Below are the code and all the weights of a small trained network. Each question names an input and a class and asks about switching units off, where a switched-off unit gives its printed mean instead of its output.

import numpy as np


def w(rows, s, z=0):
    codes = np.array(rows[::2]) - 128.0
    scale = np.full(codes.shape[1], s)
    scale[-1] = z or s
    return codes * scale


def norm(h):
    return h / np.sqrt((h * h).mean(-1, keepdims=True) + 1e-5)


def f(y):
    return y / 2 * (1 + np.tanh(0.7978845608 * (y + 0.044715 * y**3)))


def log_softmax(a):
    a = a - a.max(-1, keepdims=True)
    return a - np.log(np.exp(a).sum(-1, keepdims=True))


def net(x, mask):
    res = np.array(x, float).reshape(1, 2) / 4 @ E
    u = 0
    for l in range(2):
        y = f(norm(res) @ A[l][:, :-1].T + A[l][:, -1])
        res = res + np.where(mask[u : u + 7], y, B[l][:, -1]) @ B[l][:, :-1]
        u += 7
    return log_softmax(norm(res)[-1] @ U[:, :-1].T + U[:, -1])


A, B = {}, {}
E = w([
[155,204,140,107,114,65,165,127,1,117],'x0',
[122,85,129,124,171,66,125,222,139,59],'x1',
],0.0025)
A[0] = w([
[109,124,2,119,148,107,90,95,120,134,103],'L0N1',
[75,69,168,144,164,110,158,155,108,108,26],'L0N2',
[147,212,169,141,20,78,129,120,40,84,139],'L0N3',
[77,178,144,133,57,127,130,38,120,235,147],'L0N4',
[62,93,168,37,109,148,158,72,132,175,4],'L0N5',
[119,113,104,98,144,39,84,223,170,6,136],'L0N6',
[75,63,171,132,182,240,74,114,226,142,186],'L0N7',
],0.002,0.0034)
B[0] = w([
[135,114,153,122,97,125,154,134,122,111,115],'L0N1',
[150,156,71,111,42,144,47,143,169,151,91],'L0N2',
[82,114,204,65,223,164,189,121,124,162,187],'L0N3',
[92,118,16,181,162,91,128,191,127,89,191],'L0N4',
[102,75,49,105,6,79,71,206,146,113,87],'L0N5',
[229,161,37,122,128,161,106,111,140,213,185],'L0N6',
[138,175,163,89,182,104,187,152,13,146,252],'L0N7',
],0.0023,0.0029)
A[1] = w([
[165,53,104,102,116,59,73,207,187,28,4],'L1N1',
[118,142,121,138,23,201,106,35,149,174,53],'L1N2',
[38,42,147,146,156,244,134,75,208,144,32],'L1N3',
[161,31,189,95,156,200,87,161,234,140,28],'L1N4',
[99,83,108,124,254,164,170,154,148,133,186],'L1N5',
[118,173,159,99,82,218,151,61,130,199,75],'L1N6',
[146,62,181,89,156,75,154,212,129,80,101],'L1N7',
],0.0044,0.0019)
B[1] = w([
[76,76,68,226,24,127,43,113,214,100,172],'L1N1',
[89,30,35,207,60,94,32,210,238,73,163],'L1N2',
[131,217,177,96,148,110,196,66,15,141,219],'L1N3',
[140,212,206,67,189,85,213,109,3,115,201],'L1N4',
[166,91,82,116,117,140,94,175,158,152,253],'L1N5',
[120,72,133,153,107,122,74,150,232,85,198],'L1N6',
[62,115,132,174,81,163,104,64,199,121,181],'L1N7',
],0.0052,0.0051)
U = w([
[22,58,19,246,18,56,11,104,253,16,183],'0',
[70,241,253,17,225,47,250,25,2,79,200],'1',
[245,17,6,8,246,242,113,235,199,251,89],'2',
[164,9,241,80,26,226,162,158,95,30,2],'3',
],0.0088,0.0083)

Each question gives the input, the list of numbers given to net, and the class t.
The units are the neurons (one row each of A and B). Each row of codes is followed by its name. A weight is (code - 128) times the scale printed after its matrix; where a second scale follows, it is the last column's (A, B and U).
mask holds one flag per neuron, layer by layer. A switched-off neuron (its flag False) gives its mean, the last column of its row in B, instead of its output. The means were averaged over made-up inputs and are rounded, as every weight is.
A unit's drop is (log p(t) with every unit on - log p(t) with that unit switched off) / (log p(t) with every unit on - log p(t) with every unit switched off).
unit that matters most: the unit with the biggest drop
k most important neurons: the k neurons with the biggest drops, biggest first
top k neurons in layer l: the k neurons of layer l with the biggest drops, biggest first
drop when u is switched off: that unit's drop, to one decimal
input [1,3], class 2: most important neuron => L0N6
input [0,-3], class 2: 4 most important neurons => L0N4, L1N4, L1N3, L1N1
input [-6,-5], class 1: 4 most important neurons => L1N3, L0N6, L1N1, L1N4
input [3,3], class 2: top 4 neurons in layer 0 => L0N6, L0N3, L0N7, L0N4
input [5,5], class 0: 3 most important neurons => L0N7, L1N4, L1N3
input [-4,-2], class 1: 2 most important neurons => L1N3, L0N6
input [1,-2], class 2: 2 most important neurons => L1N4, L0N4
input [4,-5], class 0: 2 most important neurons => L0N7, L1N3
input [3,-1], class 2: 4 most important neurons => L0N3, L1N3, L1N4, L0N7
input [1,-1], class 2: 2 most important neurons => L1N5, L1N4
input [6,-7], class 0: 2 most important neurons => L0N7, L1N3
input [-2,2], class 2: top 2 neurons in layer 0 => L0N7, L0N6
input [1,0], class 2: 2 most important neurons => L1N5, L1N4
input [-3,0], class 2: unit that matters most => L0N7
input [-3,-2], class 2: 2 most important neurons => L0N7, L1N5
input [-5,3], class 1: drop when L1N4 is switched off => 1.1
input [0,1], class 2: drop when L1N7 is switched off => 0.1
input [-7,5], class 1: drop when L1N4 is switched off => 1.4
